Below are the code and all the weights of a small trained network. Each question names an input and a class and asks about switching units off, where a switched-off unit gives its printed mean instead of its output.

import numpy as np


def w(rows, s, z=0):
    codes = np.array(rows[::2]) - 128.0
    scale = np.full(codes.shape[1], s)
    scale[-1] = z or s
    return codes * scale


def f(y):
    return np.maximum(y, 0)


def log_softmax(a):
    a = a - a.max(-1, keepdims=True)
    return a - np.log(np.exp(a).sum(-1, keepdims=True))


def net(x, mask):
    res = np.array(x, float).reshape(1, 5) / 4 @ E
    y = f(res @ A[0][:, :-1].T + A[0][:, -1])
    res = res + np.where(mask, y, B[0][:, -1]) @ B[0][:, :-1]
    return log_softmax(res[-1] @ U[:, :-1].T + U[:, -1])


A, B = {}, {}
E = w([
[93,26,41],'x0',
[253,36,179],'x1',
[74,43,169],'x2',
[164,121,73],'x3',
[158,162,72],'x4',
],0.0054)
A[0] = w([
[158,134,160,43],'n0',
[163,197,122,61],'n1',
[212,229,138,30],'n2',
[23,125,160,177],'n3',
[85,58,174,7],'n4',
[137,79,50,105],'n5',
[161,160,208,87],'n6',
[178,131,175,61],'n7',
[182,67,102,68],'n8',
[105,168,187,81],'n9',
[231,85,74,110],'n10',
[204,250,105,55],'n11',
[211,130,231,1],'n12',
[161,63,71,40],'n13',
[79,145,142,205],'n14',
[164,195,176,106],'n15',
[162,92,196,68],'n16',
],0.013,0.0049)
B[0] = w([
[117,148,156,145],'n0',
[143,145,70,183],'n1',
[72,188,55,225],'n2',
[248,69,118,253],'n3',
[180,76,204,163],'n4',
[125,32,49,199],'n5',
[172,204,165,205],'n6',
[122,151,180,174],'n7',
[79,65,165,183],'n8',
[218,161,113,183],'n9',
[3,109,152,227],'n10',
[68,184,57,249],'n11',
[131,175,233,215],'n12',
[95,38,126,173],'n13',
[194,97,98,230],'n14',
[188,186,88,220],'n15',
[199,155,184,191],'n16',
],0.021,0.0051)
U = w([
[126,188,200,123],'0',
[187,70,112,84],'1',
[187,92,54,143],'2',
[132,80,46,173],'3',
[109,191,1,108],'4',
[114,137,110,12],'5',
[141,96,78,248],'6',
[51,62,123,114],'7',
],0.0087,0.015)

Each question gives the input, the list of numbers given to net, and the class t.
The units are the neurons (one row each of A and B). Each row of codes is followed by its name. A weight is (code - 128) times the scale printed after its matrix; where a second scale follows, it is the last column's (A, B and U).
mask holds one flag per neuron, in row order. A switched-off neuron (its flag False) gives its mean, the last column of its row in B, instead of its output. The means were averaged over made-up inputs and are rounded, as every weight is.
A unit's drop is (log p(t) with every unit on - log p(t) with that unit switched off) / (log p(t) with every unit on - log p(t) with every unit switched off).
The circuit of an input: a set's keep is (log p(t) with only the set's units on - log p(t) with every unit switched off) / (log p(t) with every unit on - log p(t) with every unit switched off). Starting from the 12 units with the biggest drops (on a tie, the unit counted first), units are removed one at a time, each time the one whose removal leaves the highest keep (on an exact tie, the one counted first), for as long as the keep stays at least 0.8.
circuit, biggest first: the units of the circuit, biggest drop first
unit that matters most: the unit with the biggest drop
k most important neurons: the k neurons with the biggest drops, biggest first
drop of u: that unit's drop, to one decimal
input [0,2,4,0,3], class 7: circuit, biggest first -> [n3, n15, n9]
input [5,-6,3,1,5], class 2: circuit, biggest first -> [n3, n10]
input [5,-5,-1,-4,-7], class 1: circuit, biggest first -> [n3, n11]
input [1,-8,7,-3,0], class 2: circuit, biggest first -> [n3]
input [5,-2,0,1,-5], class 1: circuit, biggest first -> [n11, n2]
input [1,-6,4,-5,-6], class 1: circuit, biggest first -> [n3, n4]
input [-1,8,0,5,0], class 0: 3 most important neurons -> [n12, n16, n7]
input [-3,-4,3,4,-6], class 1: circuit, biggest first -> [n11, n3]
input [-1,6,-5,-4,4], class 0: circuit, biggest first -> [n12, n5]
input [-7,6,-6,-4,3], class 4: 2 most important neurons -> [n2, n11]
input [1,-8,1,1,-6], class 1: 3 most important neurons -> [n3, n11, n2]
input [-4,1,0,-7,-7], class 0: 3 most important neurons -> [n12, n6, n5]
input [-3,1,2,-1,2], class 0: 2 most important neurons -> [n5, n3]
input [5,0,2,3,-1], class 7: unit that matters most -> n15
input [0,-2,2,-8,-4], class 1: drop of n11 -> 0.2
input [-5,-7,8,7,-5], class 2: drop of n1 -> 0.0
input [4,-5,6,-8,-4], class 1: drop of n4 -> 0.2
input [-4,-7,8,7,-4], class 2: drop of n12 -> 0.1
